Below is a small trained network, with its code and all its weights. Each question gives an input and a class and asks what happens when units are switched off, that is, made to give their printed mean instead of their output.

import numpy as np


def w(rows, s, z=0):
    codes = np.array(rows[::2]) - 128.0
    scale = np.full(codes.shape[1], s)
    scale[-1] = z or s
    return codes * scale


def f(y):
    return np.maximum(y, 0)


def log_softmax(a):
    a = a - a.max(-1, keepdims=True)
    return a - np.log(np.exp(a).sum(-1, keepdims=True))


def net(x, mask):
    res = np.array(x, float).reshape(1, 7) / 4 @ E
    y = f(res @ A[0][:, :-1].T + A[0][:, -1])
    res = res + np.where(mask, y, B[0][:, -1]) @ B[0][:, :-1]
    return log_softmax(res[-1] @ U[:, :-1].T + U[:, -1])


A, B = {}, {}
E = w([
[128,121,125,126,129,132],'x0',
[226,103,151,62,228,172],'x1',
[118,70,213,107,73,173],'x2',
[35,188,131,2,149,177],'x3',
[96,88,156,56,152,26],'x4',
[129,128,130,127,129,127],'x5',
[50,94,155,202,216,159],'x6',
],0.0088)
A[0] = w([
[174,141,154,174,163,78,105],'N0',
[149,154,101,71,59,131,75],'N1',
[188,108,147,225,122,64,80],'N2',
[102,153,116,65,143,179,80],'N3',
[193,121,165,126,176,166,63],'N4',
[152,147,26,129,207,88,186],'N5',
[152,100,112,187,76,80,117],'N6',
[139,110,168,112,96,184,200],'N7',
[199,57,112,174,122,86,35],'N8',
[159,85,126,90,178,151,49],'N9',
[74,36,181,103,114,143,135],'N10',
[83,140,176,173,204,96,105],'N11',
[141,120,100,109,103,126,47],'N12',
[171,44,99,180,139,97,74],'N13',
[188,156,87,61,59,100,80],'N14',
[53,191,136,124,85,122,95],'N15',
[92,105,75,170,89,140,62],'N16',
[131,133,208,129,105,134,254],'N17',
[145,206,99,170,115,239,232],'N18',
[176,157,117,97,66,106,75],'N19',
[121,116,42,124,152,113,254],'N20',
[203,119,143,79,191,168,45],'N21',
[107,143,89,91,165,132,199],'N22',
[56,70,123,137,33,97,144],'N23',
[97,208,173,78,106,154,143],'N24',
[82,97,140,198,192,133,64],'N25',
[216,162,184,80,248,144,116],'N26',
[134,127,157,96,152,22,233],'N27',
[113,77,185,82,105,128,167],'N28',
[167,104,136,163,126,113,56],'N29',
[86,206,113,91,173,135,74],'N30',
[98,219,117,164,126,75,130],'N31',
[87,83,151,125,171,77,157],'N32',
[81,129,142,113,187,165,90],'N33',
[150,134,169,81,99,23,118],'N34',
[56,89,160,79,155,73,160],'N35',
[218,197,158,112,83,75,50],'N36',
[75,117,168,184,210,155,98],'N37',
],0.012,0.0081)
B[0] = w([
[18,81,168,134,187,98,170],'N0',
[102,150,171,106,87,205,174],'N1',
[72,53,151,65,127,120,212],'N2',
[40,8,156,101,126,88,180],'N3',
[71,133,71,165,83,121,170],'N4',
[139,151,231,187,166,187,218],'N5',
[93,60,142,133,151,132,198],'N6',
[205,124,173,188,215,131,201],'N7',
[78,64,160,89,129,123,183],'N8',
[106,148,141,171,59,72,160],'N9',
[133,178,158,126,163,142,199],'N10',
[125,211,136,60,98,214,184],'N11',
[95,208,123,81,105,100,132],'N12',
[51,99,159,87,157,127,185],'N13',
[110,214,152,93,111,198,193],'N14',
[94,95,95,182,95,49,180],'N15',
[116,145,72,159,94,103,161],'N16',
[215,166,183,195,203,163,218],'N17',
[183,52,2,80,194,189,250],'N18',
[92,197,168,127,91,184,171],'N19',
[202,146,198,201,204,160,209],'N20',
[20,167,82,197,45,25,184],'N21',
[125,89,151,152,212,100,196],'N22',
[136,129,112,200,108,80,212],'N23',
[69,34,141,147,148,107,199],'N24',
[109,237,146,77,22,175,182],'N25',
[90,163,58,238,71,68,231],'N26',
[191,101,21,125,166,204,222],'N27',
[132,141,155,171,183,111,196],'N28',
[26,52,157,107,133,114,154],'N29',
[34,64,221,101,172,111,179],'N30',
[177,140,160,199,117,65,174],'N31',
[215,122,26,105,96,186,191],'N32',
[60,147,144,90,98,113,174],'N33',
[104,162,52,136,161,174,186],'N34',
[130,101,77,140,147,170,215],'N35',
[92,208,146,68,94,166,175],'N36',
[145,227,122,63,48,187,199],'N37',
],0.0059,0.013)
U = w([
[60,44,150,76,122,116,76],'0',
[111,133,65,209,48,76,80],'1',
[113,188,135,53,47,196,92],'2',
[158,112,120,149,145,138,250],'3',
[171,77,11,113,140,178,79],'4',
[153,113,129,151,140,140,227],'5',
[170,137,205,190,176,132,82],'6',
[229,115,116,91,125,78,116],'7',
],0.012)

Each question gives the input, the list of numbers given to net, and the class t.
The units are the neurons (one row each of A and B). Each row of codes is followed by its name. A weight is (code - 128) times the scale printed after its matrix; where a second scale follows, it is the last column's (A, B and U).
mask holds one flag per neuron, in row order. A switched-off neuron (its flag False) gives its mean, the last column of its row in B, instead of its output. The means were averaged over made-up inputs and are rounded, as every weight is.
A unit's drop is (log p(t) with every unit on - log p(t) with that unit switched off) / (log p(t) with every unit on - log p(t) with every unit switched off).
The circuit of an input: a set's keep is (log p(t) with only the set's units on - log p(t) with every unit switched off) / (log p(t) with every unit on - log p(t) with every unit switched off). Starting from the 12 units with the biggest drops (on a tie, the unit counted first), units are removed one at a time, each time the one whose removal leaves the highest keep (on an exact tie, the one counted first), for as long as the keep stays at least 0.8.
circuit, biggest first: the units of the circuit, biggest drop first
unit that matters most: the unit with the biggest drop
k most important neurons: the k neurons with the biggest drops, biggest first
drop when u is switched off: that unit's drop, to one decimal
input [-1,4,3,2,1,-4,-8], class 2: unit that matters most -> N14
input [-1,0,-6,5,2,-3,-2], class 6: circuit, biggest first -> N5, N20
input [-6,6,1,6,-8,8,-6], class 4: 2 most important neurons -> N18, N5
input [-2,1,3,-3,6,6,2], class 4: circuit, biggest first -> N27, N32
input [7,-3,8,0,4,6,2], class 6: 2 most important neurons -> N18, N17
input [2,3,1,-3,6,1,-6], class 2: circuit, biggest first -> N36, N14
input [-5,1,6,1,6,3,2], class 4: 2 most important neurons -> N32, N27
input [-8,8,0,-3,8,0,-2], class 1: 3 most important neurons -> N26, N21, N18
input [-3,0,5,-2,6,0,3], class 4: circuit, biggest first -> N32, N27
input [-2,-3,6,8,6,-8,-7], class 0: 2 most important neurons -> N24, N3
input [-8,-8,-3,4,6,-7,7], class 1: 2 most important neurons -> N15, N23
input [-4,1,7,-4,1,0,-2], class 6: circuit, biggest first -> N18, N17
input [-6,7,-4,1,-2,2,5], class 1: 2 most important neurons -> N26, N21
input [2,6,-8,3,6,-3,4], class 6: circuit, biggest first -> N5
input [-5,-1,-5,8,6,3,-6], class 0: 3 most important neurons -> N30, N3, N24
input [-1,4,-1,7,8,-1,1], class 4: 2 most important neurons -> N27, N32
input [5,1,7,-4,8,-2,7], class 4: 2 most important neurons -> N32, N27
input [-5,-5,2,-7,6,5,6], class 0: 2 most important neurons -> N2, N13
input [4,3,6,-2,-6,0,6], class 2: drop when N1 is switched off -> -0.1
input [6,-4,-2,-5,-8,6,6], class 4: circuit, biggest first -> N18
input [-2,6,5,-3,5,-3,7], class 2: drop when N25 is switched off -> 0.2
input [-3,8,2,4,-5,-2,-1], class 1: drop when N11 is switched off -> 0.0
